Below are the code and all the weights of a small trained network. Each question names an input and a class and asks about switching units off, where a switched-off unit gives its printed mean instead of its output.

import numpy as np


def w(rows, s, z=0):
    codes = np.array(rows[::2]) - 128.0
    scale = np.full(codes.shape[1], s)
    scale[-1] = z or s
    return codes * scale


def norm(h):
    return h / np.sqrt((h * h).mean(-1, keepdims=True) + 1e-5)


def f(y):
    return y / 2 * (1 + np.tanh(0.7978845608 * (y + 0.044715 * y**3)))


def log_softmax(a):
    a = a - a.max(-1, keepdims=True)
    return a - np.log(np.exp(a).sum(-1, keepdims=True))


def net(x, mask):
    res = np.array(x, float).reshape(1, 4) / 4 @ E
    u = 0
    for l in range(2):
        y = f(norm(res) @ A[l][:, :-1].T + A[l][:, -1])
        res = res + np.where(mask[u : u + 16], y, B[l][:, -1]) @ B[l][:, :-1]
        u += 16
    return log_softmax(norm(res)[-1] @ U[:, :-1].T + U[:, -1])


A, B = {}, {}
E = w([
[177,160,203,110,155],'x0',
[118,36,203,122,2],'x1',
[57,55,155,20,186],'x2',
[204,130,79,45,99],'x3',
],0.0077)
A[0] = w([
[92,96,56,133,80,38],'L0N0',
[143,116,124,142,170,74],'L0N1',
[149,129,151,111,140,39],'L0N2',
[69,125,193,178,144,4],'L0N3',
[66,103,195,189,107,74],'L0N4',
[83,102,67,134,82,47],'L0N5',
[99,99,204,157,69,89],'L0N6',
[78,60,183,62,119,104],'L0N7',
[200,158,247,101,124,66],'L0N8',
[81,125,92,125,90,68],'L0N9',
[184,128,155,205,32,76],'L0N10',
[88,104,60,127,81,51],'L0N11',
[102,123,158,159,132,79],'L0N12',
[170,153,220,106,154,79],'L0N13',
[190,97,123,49,26,115],'L0N14',
[159,147,82,98,153,85],'L0N15',
],0.015,0.004)
B[0] = w([
[137,66,71,153,133,164],'L0N0',
[132,154,135,150,144,130],'L0N1',
[127,124,110,130,121,122],'L0N2',
[87,156,149,212,149,168],'L0N3',
[128,134,198,183,164,200],'L0N4',
[134,66,78,147,140,160],'L0N5',
[159,43,186,86,87,219],'L0N6',
[95,190,83,94,29,243],'L0N7',
[138,26,36,182,140,200],'L0N8',
[135,77,110,127,130,143],'L0N9',
[93,202,85,103,33,231],'L0N10',
[137,70,82,155,125,163],'L0N11',
[134,123,152,162,132,141],'L0N12',
[100,93,48,139,122,174],'L0N13',
[195,96,251,107,165,254],'L0N14',
[145,158,192,131,128,168],'L0N15',
],0.026,0.0085)
A[1] = w([
[80,214,76,52,59,112],'L1N0',
[163,188,90,97,242,17],'L1N1',
[91,103,149,188,77,138],'L1N2',
[184,125,112,65,146,53],'L1N3',
[151,29,11,162,161,2],'L1N4',
[136,118,150,123,159,98],'L1N5',
[154,78,207,178,217,110],'L1N6',
[143,172,114,131,94,84],'L1N7',
[5,75,152,44,168,156],'L1N8',
[216,121,110,71,97,161],'L1N9',
[118,80,84,131,142,96],'L1N10',
[199,111,173,87,202,91],'L1N11',
[206,122,117,75,148,89],'L1N12',
[134,183,131,95,241,33],'L1N13',
[148,184,237,127,133,86],'L1N14',
[128,121,108,135,136,65],'L1N15',
],0.015,0.0035)
B[1] = w([
[71,183,121,77,70,212],'L1N0',
[212,79,192,74,108,191],'L1N1',
[164,175,88,60,255,235],'L1N2',
[153,159,101,174,142,154],'L1N3',
[106,7,43,128,156,254],'L1N4',
[118,130,146,152,112,127],'L1N5',
[59,186,143,147,84,194],'L1N6',
[127,137,104,128,92,147],'L1N7',
[216,195,77,208,85,152],'L1N8',
[67,177,112,145,199,244],'L1N9',
[126,113,98,129,145,168],'L1N10',
[77,161,132,192,133,189],'L1N11',
[117,159,99,155,162,177],'L1N12',
[167,85,187,75,105,186],'L1N13',
[85,47,93,160,150,221],'L1N14',
[144,112,124,146,111,121],'L1N15',
],0.027,0.0071)
U = w([
[163,42,13,132,162,138],'0',
[204,95,246,62,101,158],'1',
[126,240,71,76,68,252],'2',
[105,180,178,209,215,212],'3',
[85,113,122,115,126,16],'4',
],0.014,0.002)

Each question gives the input, the list of numbers given to net, and the class t.
The units are the neurons (one row each of A and B). Each row of codes is followed by its name. A weight is (code - 128) times the scale printed after its matrix; where a second scale follows, it is the last column's (A, B and U).
mask holds one flag per neuron, layer by layer. A switched-off neuron (its flag False) gives its mean, the last column of its row in B, instead of its output. The means were averaged over made-up inputs and are rounded, as every weight is.
A unit's drop is (log p(t) with every unit on - log p(t) with that unit switched off) / (log p(t) with every unit on - log p(t) with every unit switched off).
The circuit of an input: a set's keep is (log p(t) with only the set's units on - log p(t) with every unit switched off) / (log p(t) with every unit on - log p(t) with every unit switched off). Starting from the 12 units with the biggest drops (on a tie, the unit counted first), units are removed one at a time, each time the one whose removal leaves the highest keep (on an exact tie, the one counted first), for as long as the keep stays at least 0.8.
circuit, biggest first: the units of the circuit, biggest drop first
top k neurons: the k neurons with the biggest drops, biggest first
k most important neurons of layer l: the k neurons of layer l with the biggest drops, biggest first
drop of u: that unit's drop, to one decimal
input [1,0,7,-8], class 3: circuit, biggest first -> (L0N3)
input [3,-1,-6,-7], class 3: top 2 neurons -> (L0N7; L0N4)
input [6,6,4,-7], class 3: top 4 neurons -> (L0N4; L0N3; L1N4; L0N0)
input [4,7,-4,6], class 1: top 2 neurons -> (L0N14; L0N10)
input [-1,-7,6,3], class 1: top 3 neurons -> (L0N6; L0N7; L0N14)
input [-5,-8,-8,-2], class 1: top 4 neurons -> (L0N6; L0N7; L0N10; L0N8)
input [-3,-5,7,7], class 2: circuit, biggest first -> (L0N8; L1N4)
input [-7,8,-1,-6], class 1: 3 most important neurons of layer 1 -> (L1N4; L1N14; L1N9)
input [-1,-4,2,-2], class 1: top 2 neurons -> (L0N6; L0N7)
input [-4,6,-2,8], class 3: top 3 neurons -> (L0N14; L1N9; L1N11)
input [-1,6,-6,2], class 1: 2 most important neurons of layer 0 -> (L0N14; L0N6)
input [-2,5,3,-4], class 1: top 2 neurons -> (L0N6; L0N4)
input [-5,8,6,4], class 1: top 2 neurons -> (L0N14; L0N7)
input [-4,8,5,-8], class 1: circuit, biggest first -> (L0N6)
input [6,8,5,4], class 1: top 2 neurons -> (L0N14; L1N4)
input [6,-4,8,-1], class 2: top 2 neurons -> (L0N7; L1N0)
input [-4,-5,2,6], class 3: 3 most important neurons of layer 0 -> (L0N7; L0N15; L0N10)
input [4,5,5,6], class 3: 3 most important neurons of layer 1 -> (L1N9; L1N4; L1N12)
input [0,6,-6,-7], class 3: drop of L1N9 -> -0.2
input [0,0,-4,-2], class 2: drop of L0N10 -> 0.1
input [4,0,7,6], class 2: circuit, biggest first -> (L0N7)
input [2,-4,-6,-4], class 2: drop of L0N14 -> 0.9
input [-5,-3,-6,2], class 2: 2 most important neurons of layer 0 -> (L0N8; L0N10)
